Here is a tiny trained network, its code and every weight. The questions are about switching its units off for an input and a class, where a switched-off unit gives its printed mean instead of its output.

import numpy as np


def w(rows, s, z=0):
    codes = np.array(rows[::2]) - 128.0
    scale = np.full(codes.shape[1], s)
    scale[-1] = z or s
    return codes * scale


def norm(h):
    return h / np.sqrt((h * h).mean(-1, keepdims=True) + 1e-5)


def f(y):
    return np.maximum(y, 0)


def log_softmax(a):
    a = a - a.max(-1, keepdims=True)
    return a - np.log(np.exp(a).sum(-1, keepdims=True))


def net(x, mask):
    res = np.array(x, float).reshape(1, 2) / 4 @ E
    u = 0
    for l in range(2):
        y = f(norm(res) @ A[l][:, :-1].T + A[l][:, -1])
        res = res + np.where(mask[u : u + 8], y, B[l][:, -1]) @ B[l][:, :-1]
        u += 8
    return log_softmax(norm(res)[-1] @ U[:, :-1].T + U[:, -1])


A, B = {}, {}
E = w([
[239,57,204,73,209,163,184],'x0',
[232,1,154,218,169,134,63],'x1',
],0.0041)
A[0] = w([
[157,127,175,121,198,150,152,119],'L0N0',
[114,111,125,254,105,99,31,86],'L0N1',
[107,148,176,152,138,148,112,97],'L0N2',
[93,81,122,66,189,148,225,29],'L0N3',
[54,144,102,116,61,174,169,131],'L0N4',
[124,228,122,133,93,110,152,64],'L0N5',
[147,178,195,21,133,92,217,4],'L0N6',
[112,161,92,116,80,135,121,106],'L0N7',
],0.0059,0.0028)
B[0] = w([
[123,165,179,5,118,98,107,205],'L0N0',
[120,126,52,202,28,202,148,253],'L0N1',
[214,175,167,156,98,51,189,128],'L0N2',
[82,205,137,177,150,238,183,192],'L0N3',
[97,5,122,107,179,68,122,219],'L0N4',
[148,117,141,55,130,75,99,196],'L0N5',
[41,211,114,231,3,241,159,231],'L0N6',
[201,104,169,85,189,119,95,181],'L0N7',
],0.0047,0.005)
A[1] = w([
[92,73,81,58,168,1,136,76],'L1N0',
[149,167,126,96,94,123,168,160],'L1N1',
[84,122,137,122,108,117,110,193],'L1N2',
[112,135,112,206,98,73,142,234],'L1N3',
[182,98,180,95,166,100,133,81],'L1N4',
[148,70,149,117,132,143,98,111],'L1N5',
[108,198,76,154,135,131,144,218],'L1N6',
[124,178,124,144,138,159,132,7],'L1N7',
],0.0084,0.0018)
B[1] = w([
[88,100,117,2,137,93,196,253],'L1N0',
[125,113,96,170,78,160,115,199],'L1N1',
[191,122,126,100,166,84,121,213],'L1N2',
[131,86,123,75,122,168,194,240],'L1N3',
[123,143,123,242,174,37,19,220],'L1N4',
[54,186,134,92,156,69,103,207],'L1N5',
[227,103,203,131,219,157,76,248],'L1N6',
[87,132,185,126,185,136,121,170],'L1N7',
],0.0066,0.0041)
U = w([
[108,92,113,23,137,78,156,217],'0',
[179,39,62,177,70,223,123,192],'1',
[120,188,199,125,134,252,160,177],'2',
[158,117,161,188,180,59,47,208],'3',
[137,149,110,155,123,118,148,37],'4',
[130,142,124,152,93,112,142,31],'5',
[157,168,106,154,95,105,155,2],'6',
],0.014,0.0057)

Each question gives the input, the list of numbers given to net, and the class t.
The units are the neurons (one row each of A and B). Each row of codes is followed by its name. A weight is (code - 128) times the scale printed after its matrix; where a second scale follows, it is the last column's (A, B and U).
mask holds one flag per neuron, layer by layer. A switched-off neuron (its flag False) gives its mean, the last column of its row in B, instead of its output. The means were averaged over made-up inputs and are rounded, as every weight is.
A unit's drop is (log p(t) with every unit on - log p(t) with that unit switched off) / (log p(t) with every unit on - log p(t) with every unit switched off).
The circuit of an input: a set's keep is (log p(t) with only the set's units on - log p(t) with every unit switched off) / (log p(t) with every unit on - log p(t) with every unit switched off). Starting from the 12 units with the biggest drops (on a tie, the unit counted first), units are removed one at a time, each time the one whose removal leaves the highest keep (on an exact tie, the one counted first), for as long as the keep stays at least 0.8.
units of the circuit, in order: the units of the circuit, biggest drop first
top k neurons: the k neurons with the biggest drops, biggest first
k most important neurons of layer l: the k neurons of layer l with the biggest drops, biggest first
drop of u: that unit's drop, to one decimal
input [1,-6], class 2: most important neuron of layer 1 => [L1N0]
input [1,1], class 3: top 2 neurons => [L0N6, L1N4]
input [-8,1], class 1: units of the circuit, in order => [L0N1, L1N3]
input [3,1], class 3: 2 most important neurons of layer 0 => [L0N1, L0N6]
input [-7,1], class 1: top 3 neurons => [L0N1, L0N0, L1N0]
input [-6,0], class 0: top 2 neurons => [L0N6, L0N4]
input [8,1], class 3: top 2 neurons => [L1N4, L0N1]
input [7,1], class 3: top 2 neurons => [L1N4, L0N1]
input [2,2], class 3: top 2 neurons => [L1N4, L0N4]
input [3,2], class 3: drop of L1N4 => 0.3
input [8,5], class 3: drop of L1N4 => 0.2
